Below is a small trained network, with its code and all its weights. Each question gives an input and a class and asks what happens when units are switched off, that is, made to give their printed mean instead of their output.

import numpy as np


def w(rows, s, z=0):
    codes = np.array(rows[::2]) - 128.0
    scale = np.full(codes.shape[1], s)
    scale[-1] = z or s
    return codes * scale


def f(y):
    return np.maximum(y, 0)


def log_softmax(a):
    a = a - a.max(-1, keepdims=True)
    return a - np.log(np.exp(a).sum(-1, keepdims=True))


def net(x, mask):
    res = np.array(x, float).reshape(1, 5) / 4 @ E
    y = f(res @ A[0][:, :-1].T + A[0][:, -1])
    res = res + np.where(mask, y, B[0][:, -1]) @ B[0][:, :-1]
    return log_softmax(res[-1] @ U[:, :-1].T + U[:, -1])


A, B = {}, {}
E = w([
[253,62,56,160,17],'x0',
[120,128,132,119,119],'x1',
[15,254,30,231,23],'x2',
[26,218,240,25,144],'x3',
[125,130,126,137,135],'x4',
],0.005)
A[0] = w([
[18,189,246,33,209,80],'N1',
[45,60,65,233,214,238],'N2',
[92,221,49,254,44,216],'N3',
[37,240,188,198,141,225],'N4',
[78,93,240,65,219,254],'N5',
[230,19,31,174,8,115],'N6',
[239,36,199,48,211,254],'N7',
[216,10,172,37,227,255],'N8',
[56,143,229,15,201,224],'N9',
[8,243,65,225,60,249],'N10',
],0.0051,0.004)
B[0] = w([
[22,71,212,45,156,221],'N1',
[242,235,51,62,177,193],'N2',
[186,208,49,204,31,233],'N3',
[28,215,24,34,12,223],'N4',
[115,190,199,33,236,246],'N5',
[226,23,181,238,108,213],'N6',
[232,60,236,93,226,252],'N7',
[225,98,226,89,253,254],'N8',
[74,164,209,47,229,246],'N9',
[86,218,33,49,15,252],'N10',
],0.0051,0.0076)
U = w([
[232,164,172,42,213,249],'0',
[111,222,27,85,33,249],'1',
[19,62,227,59,222,2],'2',
[3,195,102,24,43,21],'3',
[225,9,214,214,155,27],'4',
[187,130,36,217,16,47],'5',
],0.0049,0.004)

Each question gives the input, the list of numbers given to net, and the class t.
The units are the neurons (one row each of A and B). Each row of codes is followed by its name. A weight is (code - 128) times the scale printed after its matrix; where a second scale follows, it is the last column's (A, B and U).
mask holds one flag per neuron, in row order. A switched-off neuron (its flag False) gives its mean, the last column of its row in B, instead of its output. The means were averaged over made-up inputs and are rounded, as every weight is.
A unit's drop is (log p(t) with every unit on - log p(t) with that unit switched off) / (log p(t) with every unit on - log p(t) with every unit switched off).
The circuit of an input: a set's keep is (log p(t) with only the set's units on - log p(t) with every unit switched off) / (log p(t) with every unit on - log p(t) with every unit switched off). Starting from all 10 units, units are removed one at a time, each time the one whose removal leaves the highest keep (on an exact tie, the one counted first), for as long as the keep stays at least 0.8.
circuit, biggest first: the units of the circuit, biggest drop first
unit that matters most: the unit with the biggest drop
k most important neurons: the k neurons with the biggest drops, biggest first
drop when u is switched off: that unit's drop, to one decimal
input [2,6,-7,-2,5], class 4: circuit, biggest first : N10; N4; N2
input [-3,-3,-8,5,-7], class 2: circuit, biggest first : N1; N9
input [8,7,4,-6,7], class 5: unit that matters most : N6
input [1,-2,-5,-1,2], class 4: circuit, biggest first : N10; N4
input [5,-3,7,-7,4], class 5: circuit, biggest first : N6; N3
input [3,7,-1,-8,3], class 4: 3 most important neurons : N6; N10; N4
input [8,-7,0,-2,-3], class 4: 3 most important neurons : N6; N10; N4
input [-8,-7,1,-4,2], class 1: 2 most important neurons : N7; N8
input [-8,-3,3,8,8], class 3: 2 most important neurons : N4; N10
input [6,4,-4,-8,0], class 4: drop when N6 is switched off : 0.2
input [7,7,1,-1,-1], class 5: drop when N1 is switched off : 0.1
input [4,6,6,0,8], class 5: drop when N10 is switched off : -0.5
